Below is a small trained network, with its code and all its weights. Each question gives an input and a class and asks what happens when units are switched off, that is, made to give their printed mean instead of their output.

import numpy as np


def w(rows, s, z=0):
    codes = np.array(rows[::2]) - 128.0
    scale = np.full(codes.shape[1], s)
    scale[-1] = z or s
    return codes * scale


def norm(h):
    return h / np.sqrt((h * h).mean(-1, keepdims=True) + 1e-5)


def f(y):
    return y / 2 * (1 + np.tanh(0.7978845608 * (y + 0.044715 * y**3)))


def log_softmax(a):
    a = a - a.max(-1, keepdims=True)
    return a - np.log(np.exp(a).sum(-1, keepdims=True))


def net(x, mask):
    res = np.array(x, float).reshape(1, 7) / 4 @ E
    u = 0
    for l in range(3):
        y = f(norm(res) @ A[l][:, :-1].T + A[l][:, -1])
        res = res + np.where(mask[u : u + 8], y, B[l][:, -1]) @ B[l][:, :-1]
        u += 8
    return log_softmax(norm(res)[-1] @ U[:, :-1].T + U[:, -1])


A, B = {}, {}
E = w([
[144,128,109,56,107,191,113,125,95,124,181,133],'x0',
[168,196,154,50,156,188,93,250,85,166,124,94],'x1',
[160,129,189,79,167,95,167,150,217,182,97,195],'x2',
[187,124,88,118,165,87,95,213,186,73,100,148],'x3',
[105,169,75,79,134,130,159,117,173,93,191,149],'x4',
[160,141,214,124,141,155,116,103,79,123,63,194],'x5',
[148,122,97,74,173,126,166,152,106,251,225,67],'x6',
],0.0027)
A[0] = w([
[46,64,176,172,87,144,196,42,89,253,145,98,5],'L0N1',
[139,92,79,176,78,99,114,205,205,78,66,114,51],'L0N2',
[145,128,132,143,159,116,161,81,172,146,105,126,105],'L0N3',
[191,186,180,106,180,120,117,207,104,218,110,102,77],'L0N4',
[137,121,103,121,75,180,79,115,20,123,182,28,67],'L0N5',
[134,122,136,206,93,163,136,109,29,100,118,28,120],'L0N6',
[107,172,86,169,70,154,111,128,91,88,160,70,110],'L0N7',
[152,135,93,75,188,134,144,164,149,88,143,176,106],'L0N8',
],0.0033,0.003)
B[0] = w([
[158,80,208,145,3,88,158,44,118,113,169,14,211],'L0N1',
[86,57,124,147,140,102,124,160,112,27,198,85,172],'L0N2',
[136,144,101,137,114,97,111,102,100,126,100,123,133],'L0N3',
[215,82,134,119,160,118,134,190,72,159,102,114,215],'L0N4',
[79,80,42,168,184,137,90,76,102,146,83,148,255],'L0N5',
[160,109,81,54,163,120,83,78,113,153,179,148,233],'L0N6',
[83,182,96,102,173,131,58,79,137,166,83,104,199],'L0N7',
[113,110,117,147,62,138,136,86,113,199,142,88,168],'L0N8',
],0.0038,0.0017)
A[1] = w([
[118,136,90,53,106,155,181,157,168,175,219,131,27],'L1N1',
[170,127,155,145,145,162,106,189,138,158,118,133,116],'L1N2',
[135,99,131,178,186,35,179,81,173,119,114,173,48],'L1N3',
[114,83,84,208,110,15,149,142,165,86,82,143,76],'L1N4',
[158,134,92,69,122,159,184,142,162,164,210,142,33],'L1N5',
[83,255,121,100,129,166,139,203,119,95,125,96,59],'L1N6',
[90,145,103,196,69,132,132,55,173,87,151,145,79],'L1N7',
[138,141,207,164,103,173,111,112,94,84,52,238,4],'L1N8',
],0.0044,0.002)
B[1] = w([
[216,240,106,105,113,59,147,84,139,62,131,200,205],'L1N1',
[130,85,116,123,135,109,179,149,75,144,130,119,163],'L1N2',
[22,147,90,165,164,92,191,96,121,208,110,200,205],'L1N3',
[116,147,154,182,184,207,149,158,151,152,236,164,252],'L1N4',
[226,208,91,106,152,87,138,82,190,84,106,159,185],'L1N5',
[100,140,112,168,116,52,163,107,159,129,54,82,164],'L1N6',
[198,106,170,139,196,88,136,230,125,227,98,110,223],'L1N7',
[116,154,136,4,19,177,87,127,171,97,140,212,206],'L1N8',
],0.0041,0.0024)
A[2] = w([
[224,121,159,92,163,106,176,252,81,218,84,85,15],'L2N1',
[159,147,52,81,83,145,89,170,55,87,95,89,111],'L2N2',
[98,118,229,74,43,184,80,143,144,69,73,242,5],'L2N3',
[127,61,72,181,151,194,99,178,71,31,193,87,127],'L2N4',
[45,144,77,119,133,100,152,189,209,106,121,11,105],'L2N5',
[140,128,203,93,82,98,192,130,173,137,50,172,74],'L2N6',
[128,146,68,156,107,51,79,62,166,155,102,61,143],'L2N7',
[121,71,234,170,38,109,218,37,128,166,190,49,63],'L2N8',
],0.0039,0.0025)
B[2] = w([
[198,53,223,101,254,254,186,205,91,200,57,121,225],'L2N1',
[93,93,133,192,167,102,172,51,177,202,95,166,229],'L2N2',
[98,51,119,68,32,218,198,148,106,82,155,185,252],'L2N3',
[94,153,147,70,115,178,71,143,170,133,187,35,225],'L2N4',
[128,130,237,170,72,121,73,162,83,55,33,152,183],'L2N5',
[92,108,39,131,101,197,45,120,87,114,170,82,196],'L2N6',
[167,140,138,66,114,160,155,98,70,139,40,155,226],'L2N7',
[196,59,198,177,43,40,178,92,68,113,83,124,239],'L2N8',
],0.0046,0.0019)
U = w([
[79,62,154,48,1,235,150,159,134,62,138,238,176],'0',
[71,124,31,74,162,187,29,47,69,168,126,45,161],'1',
[96,194,145,152,101,83,98,180,130,57,13,98,7],'2',
[55,107,148,248,190,77,203,150,198,163,187,239,99],'3',
[209,250,52,44,142,65,179,100,192,98,147,171,190],'4',
[209,82,183,68,243,200,179,230,99,195,72,117,179],'5',
[169,58,201,158,27,36,194,39,50,164,110,94,145],'6',
[73,123,142,172,162,149,40,236,209,39,200,49,74],'7',
],0.0079,0.0016)

Each question gives the input, the list of numbers given to net, and the class t.
The units are the neurons (one row each of A and B). Each row of codes is followed by its name. A weight is (code - 128) times the scale printed after its matrix; where a second scale follows, it is the last column's (A, B and U).
mask holds one flag per neuron, layer by layer. A switched-off neuron (its flag False) gives its mean, the last column of its row in B, instead of its output. The means were averaged over made-up inputs and are rounded, as every weight is.
A unit's drop is (log p(t) with every unit on - log p(t) with that unit switched off) / (log p(t) with every unit on - log p(t) with every unit switched off).
The circuit of an input: a set's keep is (log p(t) with only the set's units on - log p(t) with every unit switched off) / (log p(t) with every unit on - log p(t) with every unit switched off). Starting from the 12 units with the biggest drops (on a tie, the unit counted first), units are removed one at a time, each time the one whose removal leaves the highest keep (on an exact tie, the one counted first), for as long as the keep stays at least 0.8.
units of the circuit, in order: the units of the circuit, biggest drop first
most important unit: the unit with the biggest drop
k most important neurons: the k neurons with the biggest drops, biggest first
top k neurons in layer l: the k neurons of layer l with the biggest drops, biggest first
drop of u: that unit's drop, to one decimal
input [7,6,4,-2,8,1,1], class 4: units of the circuit, in order : [L1N1]
input [-4,1,3,3,7,-7,-7], class 7: 2 most important neurons : [L0N2, L1N4]
input [-7,5,-1,5,4,-4,-2], class 7: top 2 neurons in layer 2 : [L2N4, L2N8]
input [-6,-1,-8,2,2,3,-3], class 7: units of the circuit, in order : [L1N4, L2N4]
input [-4,7,0,-2,7,-7,-3], class 2: 3 most important neurons : [L2N5, L1N6, L0N6]
input [-6,3,5,7,-3,1,-7], class 0: units of the circuit, in order : [L1N8, L2N3]
input [5,1,-5,7,-7,5,-1], class 0: 2 most important neurons : [L1N8, L1N7]
input [8,-3,3,-5,6,8,7], class 4: units of the circuit, in order : [L1N5, L1N1]
input [0,-7,-1,0,-4,-7,-6], class 3: 3 most important neurons : [L1N3, L1N4, L1N7]
input [-7,-8,2,-3,-6,7,-3], class 0: top 2 neurons in layer 2 : [L2N3, L2N6]
input [5,-6,7,6,7,-2,-6], class 3: units of the circuit, in order : [L1N3, L1N4]
input [-1,1,6,-5,-3,-1,3], class 6: 3 most important neurons : [L0N1, L2N8, L1N7]
input [-2,8,-8,4,8,6,-4], class 2: 2 most important neurons : [L1N6, L2N5]
input [-1,3,0,1,-6,8,-4], class 0: units of the circuit, in order : [L1N8]
input [-3,7,-7,-1,-4,0,0], class 1: top 3 neurons in layer 0 : [L0N5, L0N6, L0N7]
input [-5,-3,-6,-1,-3,0,-8], class 0: 3 most important neurons : [L1N8, L2N3, L0N5]
input [-2,-4,-5,6,0,5,7], class 1: top 2 neurons in layer 1 : [L1N7, L1N1]
input [6,-5,-6,5,5,-8,8], class 4: top 2 neurons in layer 1 : [L1N1, L1N5]
input [-3,2,-6,-1,-7,-3,-8], class 1: top 2 neurons in layer 0 : [L0N6, L0N7]
input [5,-4,-2,8,0,2,-4], class 7: most important unit : L0N2
input [-1,1,-4,2,3,0,-6], class 7: 2 most important neurons : [L0N2, L2N4]
input [-5,5,6,3,-5,5,-6], class 0: drop of L2N3 : 0.1
input [-3,-7,-2,4,-4,-3,0], class 3: drop of L1N3 : 0.8
input [3,5,1,1,5,-4,7], class 4: drop of L1N1 : 1.4
input [-8,-2,7,1,-8,7,-6], class 0: drop of L1N8 : 0.4
